Both labels of each row:
-19  -6  -10  1  -9  4  4  -18  5  10  -19  15  -10  -47  17  12  -2  -7  20  -7  12  -1  0  -2  22  26  0  -3  -7  6  -3  -5  9  7  4  -4  -4  7  3  -14  -12  6  -19  3  3  4  4  -4  -1  3  19  -11  3  14  12  -7  0  -14  -22  1  -10  12  -8  7  -8  8  -11  1  -8  6  12  -16  1  -5  -4  8  -7  -7 -> M/A
-14  -3  1  -4  9  9  7  -14  7  16  -21  8  -13  -22  -5  6  -1  -5  21  -1  3  8  -8  -2  8  22  -1  -18  9  8  -2  -3  15  6  4  -1  0  12  -2  -13  -3  2  -15  11  -1  3  -2  0  3  -23  5  1  10  14  15  -3  8  -1  -29  -7  -14  -7  -10  1  -2  7  -11  -11  -3  1  20  1  -5  3  2  -9  10  -12 -> M/X
-12  5  -5  -4  8  3  8  2  3  10  7  2  -15  -63  4  1  -5  5  22  -14  14  6  -9  -3  4  14  3  -13  -3  15  -3  0  16  7  14  -5  -28  4  0  -24  -7  -2  -16  4  1  6  5  1  -4  -10  5  -2  8  7  14  -9  -4  -26  -19  8  -8  14  -14  6  -6  10  -6  -3  -2  -7  3  -17  -3  -5  0  13  -8  -6 -> E/A
-18  3  -1  -2  21  3  3  6  4  9  4  -1  -16  -51  -1  -5  -6  -5  25  -13  12  4  -15  3  10  13  -1  -11  -1  19  1  -5  18  -1  17  1  -22  6  -2  -18  0  0  -19  4  -1  5  7  0  -4  -10  -5  -6  12  6  20  -9  -7  -23  -23  8  -5  14  -9  1  -8  12  -2  4  5  -2  12  -10  -6  -2  3  -1  -1  -13 -> E/A
-19  1  -8  2  5  4  8  -10  -7  -15  -17  -3  -2  -2  16  25  0  -7  4  -13  11  6  -15  -5  15  16  -4  -17  2  9  8  6  4  -4  16  -8  2  5  -2  5  -4  2  -6  2  -4  14  -3  8  1  5  7  -22  -2  -3  15  -20  -15  -3  -24  2  -6  -4  -12  1  8  -3  1  2  0  -2  4  3  4  -6  -7  -7  3  2 -> T/X
-23  1  -7  -4  -5  6  11  -21  5  13  -22  19  -9  -63  19  5  0  -13  30  -3  12  2  4  -4  24  23  1  0  -14  5  -2  -6  15  10  7  -10  -9  2  -5  -17  -9  9  -22  4  4  2  4  3  6  3  29  -6  3  13  5  -14  8  -21  -22  3  -11  13  -6  9  -6  14  -21  0  -11  2  16  -18  0  -9  -1  13  -8  -9 -> M/A
-3  1  -5  4  -12  -2  11  -7  11  -1  -6  14  6  -44  7  5  -3  3  -2  1  7  -1  10  4  7  7  -3  16  -5  -12  -4  -14  5  -1  -2  -5  -2  -6  -1  -8  -3  5  -1  2  5  -7  -5  1  0  1  32  10  1  5  7  -6  2  -7  -2  -4  1  8  9  9  -2  5  -9  -3  -10  8  -8  -12  3  -14  0  11  -2  -8 -> U/A
-6  -2  -6  -16  5  11  -6  -16  0  14  -21  9  -6  -13  4  0  6  -14  25  2  -2  0  -1  -2  21  15  -1  2  -1  6  -3  -3  13  6  -2  -7  -12  0  0  -12  -8  7  -25  4  -1  -2  0  1  5  -20  11  -3  -2  18  -7  3  13  -4  -14  3  -13  -2  -7  0  -5  8  -15  -1  -5  -5  31  -1  -6  3  0  -2  10  -7 -> M/A
-8  -2  -2  1  -20  4  24  1  13  -16  -27  9  5  -32  1  23  -1  7  -7  0  8  12  2  1  6  13  0  -17  6  -10  7  -12  5  -4  0  -15  -2  -5  3  0  -8  -2  8  4  -2  -1  -2  7  4  -13  31  7  7  3  22  -13  2  -1  -9  -6  0  0  5  7  3  1  -3  -19  -13  9  -11  -12  1  -13  -5  1  0  -17 -> U/A
-2  0  -1  7  -27  2  24  -12  12  -2  -12  17  6  -34  3  20  2  12  -7  3  10  11  14  -3  -7  6  4  -5  -3  -18  -3  -6  10  -1  -4  -11  4  -3  -1  -2  -5  1  14  1  3  -3  -5  9  4  -10  39  16  3  4  11  -11  10  -7  -2  -6  3  7  8  13  1  4  -7  -19  -12  11  -13  -10  0  -14  -6  29  -2  -6 -> U/A
-18  10  3  5  -13  2  17  8  5  23  2  17  -23  -79  17  -4  -13  3  34  1  11  7  14  -9  -8  19  9  -26  -3  2  -14  12  8  8  5  -3  -5  15  -9  -31  -4  -8  -7  4  8  17  0  2  7  8  -10  -2  14  20  12  -25  8  -40  -24  7  -22  22  -7  16  1  8  -25  -9  -14  8  -6  -28  -3  -3  -3  29  -26  -5 -> M/X
